Each row has a name. After each piece below comes the name of the row it's from. Each question is about the rows just above it.

W: [ 32   4  24  -1  12  -4 -17  -1 -19   7  -5   9 -18  56   3  45  21 -13
   3  39 -23   7   2   0  -3   6  33 -26 -42  21  -7 -19]
F: [ 22  -3  23  -1  14 -10 -22   1 -28   6 -10   8 -21  48  -3  44  33 -28
  12  33 -19  18  -7 -10   5   4  18 -44 -46  15  -1  -6]
J: [-27   5  31 -19  13   0 -23   9 -17  20  -2 -83  41   4  12 -17  17   7
  33 -13  22 -16 -25  25   0 -23 -41 -14  52   5  -3  -5]
K: [ 27   7  22   5  17 -18 -11  -1 -16  -3  -7  30 -40  47  -9  50  20 -26
   1  32 -33  18   5 -18   3  13  36 -41 -66  13  -5  -8]
L: [ 20   3  -3   1  14  -7 -10  -1 -20   1  -9  19 -25  38  -4  40  21 -27
   5  28 -19  13   0 -17   2  10  26 -37 -49  13  -2  -3]
U: [ 20   3  18   1  14  -7 -10  -1 -20   1  -9  19 -25  38  -4  40  21 -27
   5  28 -19  13   0 -17   2  10  26 -37 -49  13  -2  -3]
P: [ 16 -10  27 -10  16  10 -29   7 -35  21 -12 -28   1  51   7  36  36 -25
  31  27  -6  -2 -18  11   4 -11  -4 -49 -13  22  -3 -18]
Y: [ 10 -27   3 -16   1  37 -19   7 -21  22  -3 -67  48   0   9 -12  23   3
  35  -4  24 -14 -20  29   5 -24 -41  -9  57   5  -1  -9]
T: [ 22  -3  23  -1  14 -10 -22   1 -28   6 -10   8 -21  48  -3  44  33 -28
  12  33 -19  18  -7 -10   5 -18 -32  25  60  -1  -3 -14]
A: [  7  14  -1  16   1 -35  15  -9   9 -19  -3  52 -29  -3 -10  19 -11 -15
 -21   4 -13  20  14 -33   0  18  24  -9 -46  -5   4   9]
find: [ 20   3  18   1  14  -7 -10  -1 -20   1  -9  19 -25  38  -4  40  21 -27
   5  28 -19  13   0 -17   2  10  26 -37 -49  13  -2  -3]	U
[ 22  -3  23  -1  14 -10 -22   1 -28   6 -10   8 -21  48  -3  44  33 -28
  12  33 -19  18  -7 -10   5 -18 -32  25  60  -1  -3 -14] is in which row?	T
find: [ 10 -29]	P

zozan: [-40 -38 -77  50]
repa: [-23 -18  44 -57]
zadi: [-18 -23  43  32]
Where do [-18 -23  43] appear?	zadi
find: [-18 -23]	zadi
find: [-23 -18  44]	repa

Zame: [  2  -2   6   1   2   7   8  -7  -4   2  -2  -6  -3  -7 -13   2   0  14
  -4  13  -1   5  -3  -8  -6  -8  -9  15  -8  16 -10  10   5  -6  -7  -4
   9  -4  -7  -2 -16   2   6   1   7  -4   4   2   1  -1   1  -2  -4   6
   2]
zigu: [-14  20 -30 -12 -32  -8  13  49 -29  31   8  -1 -19  -8  10   1   5   3
 -29   9  -1  -1  14 -11  17   7 -14 -15   2 -12  23 -10 -15  -4  37 -10
  -1  28   2 -16  -2  -3 -16  -2  12  13  16  -7  10 -43  -9 -45  27 -24
 -12]
mot: [ 30  -3  28  -8  65  32  33 -33 -13 -18 -12  -4  16  -2 -25   1  17  16
  21  39   4   2 -14 -31   8 -16  13   8 -53  12 -20  30  27  -3 -12 -11
  -2 -13   4  -4 -46  13  25  33   5  -1 -11  35  -2  -9 -43  19  14 -29
  14]
find: [-43  -9]	zigu
The row with [-1  5 -3 -8 -6 -8 -9 15 -8 16] is	Zame
Where do [17 16 21 39  4  2] appear?	mot
Which row holds [-14  20 -30 -12 -32  -8  13  49 -29  31   8  -1 -19  -8  10   1   5   3
 -29   9  -1  -1  14 -11  17   7 -14 -15   2 -12  23 -10 -15  -4  37 -10
  -1  28   2 -16  -2  -3 -16  -2  12  13  16  -7  10 -43  -9 -45  27 -24
 -12]?	zigu

sili: [-14  -1 -64  -5  16  -7  -8  34   2  16 -50  -2 -45]
nebot: [ 19 -32 -58  29  13  17 -33  39  -6 -30   7  85 -27]
gir: [-10  13  28  38 -18  -7 -14 -39   7  20  -8 -16  14]
pigi: [ -4  39  24 -15  13  -5 -18 -28  16   3  22  16 -17]
murir: [-18  -7  28   7 -39  38 -10  13 -14  20  32  19 -10]
muba: [-16  -8 -13 -17 -14  13 -11 -35  -6   5 -19  25 -13]
lumag: [  2 -21 -22 -40  12 -23  -5  -7 -10 -12  -8  -2  12]
bovid: [-23   8  44  31  -4  34   3  61 -19   8 -44 -35   8]
zopiz: [-14  -9  30  31  70 -28  22  55  14  -6 -23   2  -8]
find: [-58  29  13  17 -33  39  -6 -30   7  85]	nebot
find: [-18  -7  28   7 -39  38 -10  13 -14  20]	murir

pim: [  2 -10  15 -30 -20 -17 -34 -33   6  22  -8  13  50 -50 -25 -27  21]
keleb: [ 29 -10  47  40  36  31  21  25  -8   7  -4 -31  50 -50  40 -46  -7]
fena: [  2 -10  15 -30 -20 -17 -34 -33  10  22  -8  13  50 -50 -25 -27  21]
Bis: [  6  40 -10 -23 -17 -64   9 -70 -16   7  52  24  -5 -21  34   8  11]
Kipu: [ 23 -12 -76 -30 -19 -35 -22 -15 -24 -21 -46  39  15   3  -5  11   8]
Where do [-76 -30 -19 -35 -22 -15 -24 -21 -46] appear?	Kipu
find: [  2 -10  15 -30 -20 -17 -34 -33   6  22  -8  13  50 -50 -25 -27  21]	pim
find: [15  3 -5]	Kipu

nited: [ 21 -36  -1 -11   8  40  25  41  26 -44   2  20  20   7  55   8]
Zil: [  6 -41  76  24   2  41  40  26  20  25  20 -44   8   9  55 -15]
sosi: [  4  26   0   6   8 -21  33 -24 -11  12  20   4 -10  10  34   4]
Which row holds [  2  41  40  26  20  25  20 -44   8]?	Zil
find: [ 40  26  20  25  20 -44   8   9  55]	Zil

